Here is a tiny trained network, its code and every weight. The questions are about switching its units off for an input and a target symbol, where a switched-off unit gives its printed mean instead of its output.

import numpy as np


def w(rows, s, z=0):
    codes = np.array(rows[::2]) - 128.0
    scale = np.full(codes.shape[1], s)
    scale[-1] = z or s
    return codes * scale


def norm(h):
    return h / np.sqrt((h * h).mean(-1, keepdims=True) + 1e-5)


def f(y):
    return np.maximum(y, 0)


def softmax(a):
    e = np.exp(a - a.max(-1, keepdims=True))
    return e / e.sum(-1, keepdims=True)


def log_softmax(a):
    a = a - a.max(-1, keepdims=True)
    return a - np.log(np.exp(a).sum(-1, keepdims=True))


def net(x, mask):
    ids = ['αγδεζηθλμξπστφψω'.index(c) for c in x.split()]
    T = len(ids)
    res = E[ids] + P[:T]
    r = norm(res)
    for j in range(2):
        rows = slice(2 * j, 2 * j + 2)
        q, k, v = (r @ M[0][rows].T for M in (Q, K, V))
        z = softmax(np.where(np.tri(T) > 0, q @ k.T / 2**0.5, -1e9)) @ v
        o = O[0][rows]
        res = res + np.where(mask[j], z, o[:, -1]) @ o[:, :-1]
    y = f(norm(res) @ A[0][:, :-1].T + A[0][:, -1])
    res = res + np.where(mask[2:10], y, B[0][:, -1]) @ B[0][:, :-1]
    return log_softmax(norm(res)[-1] @ U[:, :-1].T + U[:, -1])


Q, K, V, O, A, B = {}, {}, {}, {}, {}, {}
E = w([
[158,126,106,127,120],'α',
[155,127,101,124,121],'γ',
[198,12,140,125,128],'δ',
[157,129,102,126,121],'ε',
[157,128,103,125,119],'ζ',
[157,129,101,124,120],'η',
[161,134,108,124,117],'θ',
[137,89,169,168,114],'λ',
[166,76,143,5,94],'μ',
[74,122,168,127,174],'ξ',
[71,180,90,57,163],'π',
[87,112,116,139,82],'σ',
[115,167,142,108,79],'τ',
[159,179,122,116,108],'φ',
[157,127,127,152,180],'ψ',
[151,156,191,124,146],'ω',
],0.03)
P = w([
[198,53,164,1,118],'0',
[184,69,125,25,114],'1',
[178,85,120,49,109],'2',
[175,101,108,67,109],'3',
[170,114,106,89,114],'4',
[166,127,99,102,116],'5',
[156,137,95,116,118],'6',
[157,142,90,136,120],'7',
[151,152,89,148,122],'8',
[146,165,82,159,125],'9',
[144,167,84,176,124],'10',
[138,175,79,192,124],'11',
[132,173,76,205,126],'12',
[128,181,78,219,127],'13',
],0.011)
Q[0] = w([
[125,123,110,113,50],'head 0',
[248,218,26,155,66],'head 0',
[56,69,141,95,217],'head 1',
[148,165,22,141,101],'head 1',
],0.015)
K[0] = w([
[108,158,62,175,166],'head 0',
[95,215,128,231,132],'head 0',
[107,79,121,3,122],'head 1',
[70,216,125,187,115],'head 1',
],0.014)
V[0] = w([
[128,86,116,110,206],'head 0',
[152,79,2,179,160],'head 0',
[47,111,55,192,46],'head 1',
[108,117,212,175,106],'head 1',
],0.0077)
O[0] = w([
[109,124,151,142,215,77],'head 0',
[98,1,89,77,177,171],'head 0',
[181,124,187,26,108,17],'head 1',
[104,150,135,105,161,5],'head 1',
],0.0095,0.0029)
A[0] = w([
[206,201,104,175,232,1],'neuron 0',
[76,69,205,229,190,99],'neuron 1',
[23,93,218,129,68,135],'neuron 2',
[138,186,128,82,192,240],'neuron 3',
[109,198,238,139,207,83],'neuron 4',
[152,138,37,118,120,111],'neuron 5',
[115,195,73,163,69,21],'neuron 6',
[123,48,145,140,247,129],'neuron 7',
],0.011,0.0084)
B[0] = w([
[251,122,95,139,185,161],'neuron 0',
[171,198,70,153,94,199],'neuron 1',
[52,118,102,147,130,171],'neuron 2',
[72,157,145,56,159,241],'neuron 3',
[62,53,197,119,130,151],'neuron 4',
[80,149,144,146,131,254],'neuron 5',
[132,143,189,204,139,169],'neuron 6',
[120,150,186,147,125,207],'neuron 7',
],0.014,0.0064)
U = w([
[130,85,154,155,140,205],'α',
[129,98,161,143,141,116],'γ',
[199,51,215,170,109,249],'δ',
[138,159,146,187,172,148],'ε',
[128,96,135,145,137,121],'ζ',
[137,144,56,134,142,53],'η',
[138,106,148,146,130,224],'θ',
[134,116,160,232,43,169],'λ',
[214,125,153,32,94,191],'μ',
[18,119,176,213,191,58],'ξ',
[74,174,96,79,193,68],'π',
[52,72,126,139,57,71],'σ',
[156,86,29,143,115,74],'τ',
[176,222,194,88,35,67],'φ',
[220,152,116,130,225,132],'ψ',
[131,107,254,141,166,226],'ω',
],0.01,0.002)

Each question gives the input, a string of symbols that net reads in full, and the target symbol t.
The units are the heads (2 rows each of Q, K, V and O) and the neurons (one row each of A and B). Each row of codes is followed by its name. A weight is (code - 128) times the scale printed after its matrix; where a second scale follows, it is the last column's (O, A, B and U).
mask holds one flag per unit, heads first, then neurons. A switched-off unit (its flag False) gives its mean, the last column of its rows in O or B, instead of its output. The means were averaged over made-up inputs and are rounded, as every weight is.
A unit's drop is (log p(t) with every unit on - log p(t) with that unit switched off) / (log p(t) with every unit on - log p(t) with every unit switched off).
The circuit of an input: a set's keep is (log p(t) with only the set's units on - log p(t) with every unit switched off) / (log p(t) with every unit on - log p(t) with every unit switched off). Starting from all 10 units, units are removed one at a time, each time the one whose removal leaves the highest keep (on an exact tie, the one counted first), for as long as the keep stays at least 0.8.
circuit, biggest first: the units of the circuit, biggest drop first
unit that matters most: the unit with the biggest drop
top k neurons: the k neurons with the biggest drops, biggest first
which heads matter: for each layer, one digit per head in row order, 1 if its drop is at least 0.15 and else 0, layers parted by /
input ε ξ α ε, target ψ: which heads matter	11
input ε θ θ φ σ τ ε θ, target φ: circuit, biggest first	head 1; head 0
input ψ σ σ λ α η θ λ η, target π: which heads matter	01
input φ δ α θ λ τ μ θ ψ η τ λ ψ ε, target ξ: top neuron	neuron 5
input θ μ φ ε, target λ: which heads matter	11
input λ λ ε λ ε λ ξ γ η, target ψ: which heads matter	10
input ε θ λ θ λ σ ω λ θ φ α, target λ: which heads matter	10
input λ λ γ λ ξ δ α, target ψ: which heads matter	10
input δ θ φ θ σ μ θ ε δ λ θ, target π: which heads matter	11
input τ λ λ σ θ γ η τ η, target φ: circuit, biggest first	head 0; head 1
input ζ δ λ α α ψ φ λ θ γ α, target τ: which heads matter	11
input δ α η ξ α μ ε φ ζ ψ α, target ξ: which heads matter	10
input γ ω λ π α τ φ η, target λ: which heads matter	10
input ω η θ ξ π γ θ ψ γ, target ξ: which heads matter	10
input ε ψ φ μ θ θ θ λ τ ζ ε σ ψ θ, target ξ: top 2 neurons	neuron 5; neuron 1
input π ε α α λ α θ τ γ, target φ: unit that matters most	head 0
input π ψ π ω μ φ π τ μ τ θ η ζ, target τ: top 2 neurons	neuron 3; neuron 7
input μ ξ θ γ, target ψ: circuit, biggest first	head 0; neuron 0
input ε α σ θ π μ λ ε θ ε τ ξ η α, target ψ: circuit, biggest first	neuron 0; head 1; head 0
input θ λ θ, target π: circuit, biggest first	head 1; neuron 1
input λ σ σ λ φ ζ, target λ: circuit, biggest first	head 0; head 1; neuron 6
